Below are the code and all the weights of a small trained network. Each question names an input and a target symbol and asks about switching units off, where a switched-off unit gives its printed mean instead of its output.

import numpy as np


def w(rows, s, z=0):
    codes = np.array(rows[::2]) - 128.0
    scale = np.full(codes.shape[1], s)
    scale[-1] = z or s
    return codes * scale


def norm(h):
    return h / np.sqrt((h * h).mean(-1, keepdims=True) + 1e-5)


def softmax(a):
    e = np.exp(a - a.max(-1, keepdims=True))
    return e / e.sum(-1, keepdims=True)


def log_softmax(a):
    a = a - a.max(-1, keepdims=True)
    return a - np.log(np.exp(a).sum(-1, keepdims=True))


def net(x, mask):
    ids = ['βγζηφψ'.index(c) for c in x.split()]
    T = len(ids)
    res = E[ids] + P[:T]
    u = 0
    for l in range(3):
        r = norm(res)
        for j in range(2):
            rows = slice(4 * j, 4 * j + 4)
            q, k, v = (r @ M[l][rows].T for M in (Q, K, V))
            z = softmax(np.where(np.tri(T) > 0, q @ k.T / 4**0.5, -1e9)) @ v
            o = O[l][rows]
            res = res + np.where(mask[u + j], z, o[:, -1]) @ o[:, :-1]
        u += 2
    return log_softmax(norm(res)[-1] @ U[:, :-1].T + U[:, -1])


Q, K, V, O = {}, {}, {}, {}
E = w([
[49,167,224,74],'β',
[202,172,169,74],'γ',
[59,57,189,127],'ζ',
[77,8,95,198],'η',
[95,166,138,91],'φ',
[102,57,178,131],'ψ',
],0.015)
P = w([
[161,71,3,15],'0',
[36,11,104,14],'1',
[60,64,141,31],'2',
[98,108,146,67],'3',
[164,109,122,122],'4',
[155,125,119,147],'5',
[145,134,125,141],'6',
[115,150,132,158],'7',
[102,177,140,159],'8',
[129,164,106,150],'9',
[71,179,101,150],'10',
[155,136,86,146],'11',
[130,142,49,145],'12',
],0.0075)
Q[0] = w([
[160,48,198,104],'0.h0',
[167,180,40,130],'0.h0',
[103,155,177,79],'0.h0',
[252,146,169,11],'0.h0',
[187,117,177,8],'0.h1',
[70,253,193,178],'0.h1',
[82,162,35,48],'0.h1',
[149,155,165,231],'0.h1',
],0.0081)
K[0] = w([
[125,135,192,142],'0.h0',
[219,128,48,155],'0.h0',
[134,73,93,146],'0.h0',
[164,139,163,92],'0.h0',
[125,172,91,97],'0.h1',
[141,147,147,155],'0.h1',
[159,163,106,2],'0.h1',
[127,86,183,175],'0.h1',
],0.014)
V[0] = w([
[190,94,156,175],'0.h0',
[135,89,75,144],'0.h0',
[28,159,145,254],'0.h0',
[200,156,194,114],'0.h0',
[75,79,136,143],'0.h1',
[46,120,90,125],'0.h1',
[103,147,94,64],'0.h1',
[57,187,203,60],'0.h1',
],0.0088)
O[0] = w([
[115,94,140,62,66],'0.h0',
[189,137,222,186,109],'0.h0',
[210,120,92,168,73],'0.h0',
[68,144,159,186,72],'0.h0',
[123,135,90,93,227],'0.h1',
[1,149,50,140,206],'0.h1',
[53,181,136,142,194],'0.h1',
[77,157,146,166,255],'0.h1',
],0.0067,0.0039)
Q[1] = w([
[162,150,139,209],'1.h0',
[102,204,70,62],'1.h0',
[49,113,115,92],'1.h0',
[170,140,73,125],'1.h0',
[177,188,157,126],'1.h1',
[115,11,94,211],'1.h1',
[53,112,149,64],'1.h1',
[192,79,143,136],'1.h1',
],0.012)
K[1] = w([
[119,90,66,90],'1.h0',
[20,111,82,47],'1.h0',
[78,187,77,117],'1.h0',
[97,166,81,92],'1.h0',
[139,200,133,10],'1.h1',
[137,38,121,116],'1.h1',
[95,146,186,147],'1.h1',
[170,139,62,83],'1.h1',
],0.011)
V[1] = w([
[121,206,2,183],'1.h0',
[149,62,96,114],'1.h0',
[177,151,51,80],'1.h0',
[10,110,193,90],'1.h0',
[134,223,154,12],'1.h1',
[128,161,83,87],'1.h1',
[147,198,66,166],'1.h1',
[78,99,24,108],'1.h1',
],0.0076)
O[1] = w([
[127,136,184,153,94],'1.h0',
[76,168,133,135,115],'1.h0',
[96,136,108,2,92],'1.h0',
[198,131,137,166,246],'1.h0',
[146,198,93,130,126],'1.h1',
[86,167,146,194,126],'1.h1',
[131,114,75,59,90],'1.h1',
[198,127,231,128,168],'1.h1',
],0.008,0.011)
Q[2] = w([
[51,109,186,91],'2.h0',
[158,128,141,109],'2.h0',
[151,164,250,216],'2.h0',
[210,110,147,140],'2.h0',
[164,179,161,86],'2.h1',
[110,141,168,178],'2.h1',
[98,103,72,72],'2.h1',
[145,164,77,134],'2.h1',
],0.013)
K[2] = w([
[148,105,107,52],'2.h0',
[121,172,133,105],'2.h0',
[179,152,142,140],'2.h0',
[64,152,143,120],'2.h0',
[124,114,153,144],'2.h1',
[145,149,63,122],'2.h1',
[62,157,230,1],'2.h1',
[88,165,110,191],'2.h1',
],0.014)
V[2] = w([
[83,122,107,131],'2.h0',
[212,148,146,90],'2.h0',
[118,63,153,169],'2.h0',
[52,157,100,162],'2.h0',
[136,151,48,134],'2.h1',
[163,250,177,101],'2.h1',
[126,120,73,166],'2.h1',
[61,132,199,144],'2.h1',
],0.012)
O[2] = w([
[21,170,54,135,125],'2.h0',
[235,150,119,38,86],'2.h0',
[186,205,128,184,143],'2.h0',
[2,99,144,150,192],'2.h0',
[67,158,164,60,9],'2.h1',
[124,134,250,173,38],'2.h1',
[60,180,86,5,110],'2.h1',
[138,208,90,203,254],'2.h1',
],0.0083,0.0043)
U = w([
[59,88,102,182,75],'β',
[189,90,195,130,188],'γ',
[221,123,117,240,2],'ζ',
[124,114,23,107,237],'η',
[81,106,141,167,144],'φ',
[254,134,120,201,68],'ψ',
],0.0095,0.0057)

Each question gives the input, a string of symbols that net reads in full, and the target symbol t.
The units are the heads (4 rows each of Q, K, V and O). Each row of codes is followed by its name. A weight is (code - 128) times the scale printed after its matrix; where a second scale follows, it is the last column's (O and U).
mask holds one flag per head, layer by layer. A switched-off head (its flag False) gives its mean, the last column of its rows in O, instead of its output. The means were averaged over made-up inputs and are rounded, as every weight is.
A unit's drop is (log p(t) with every unit on - log p(t) with that unit switched off) / (log p(t) with every unit on - log p(t) with every unit switched off).
The circuit of an input: a set's keep is (log p(t) with only the set's units on - log p(t) with every unit switched off) / (log p(t) with every unit on - log p(t) with every unit switched off). Starting from all 6 units, units are removed one at a time, each time the one whose removal leaves the highest keep (on an exact tie, the one counted first), for as long as the keep stays at least 0.8.
units of the circuit, in order: the units of the circuit, biggest drop first
most important unit: the unit with the biggest drop
which heads matter: for each layer, one digit per head in row order, 1 if its drop is at least 0.15 and else 0, layers parted by /
drop when u is switched off: that unit's drop, to one decimal
input β γ ψ γ φ φ φ η η β, target η: which heads matter : 10 / 00 / 01
input ζ ψ β ζ, target ζ: which heads matter : 00 / 01 / 01
input η β η φ γ η η η η ζ, target η: units of the circuit, in order : (2.h1)
input ψ γ β γ ψ β, target ψ: which heads matter : 10 / 00 / 10
input η η ψ ψ, target η: which heads matter : 01 / 10 / 01
input η η φ β φ, target φ: which heads matter : 01 / 11 / 11
input φ φ ζ β η η η ζ γ, target η: which heads matter : 00 / 00 / 01
input γ η φ η, target γ: units of the circuit, in order : (1.h1; 2.h1)
input ζ ζ ψ η ζ, target ψ: units of the circuit, in order : (2.h0; 0.h0)
input γ ζ γ η, target γ: units of the circuit, in order : (2.h1; 2.h0)
input φ η β β φ γ ζ γ η φ β γ, target φ: units of the circuit, in order : (1.h1; 2.h1; 0.h0)
input ζ ψ ζ, target ζ: units of the circuit, in order : (1.h1; 2.h0)
input γ ψ γ ζ, target γ: which heads matter : 01 / 01 / 11
input γ φ η γ φ, target φ: units of the circuit, in order : (1.h1; 2.h1)
input ψ η φ, target ψ: units of the circuit, in order : (2.h0)
input γ η φ, target γ: which heads matter : 01 / 11 / 11
input ζ η ψ, target ζ: which heads matter : 00 / 01 / 10
input η η η η, target η: which heads matter : 01 / 10 / 01
input η η ζ, target η: drop when 2.h1 is switched off : 1.3
input η η η, target η: drop when 2.h0 is switched off : 0.0
input η β φ β φ γ, target φ: drop when 2.h0 is switched off : 0.2
input γ γ φ φ, target γ: most important unit : 2.h1
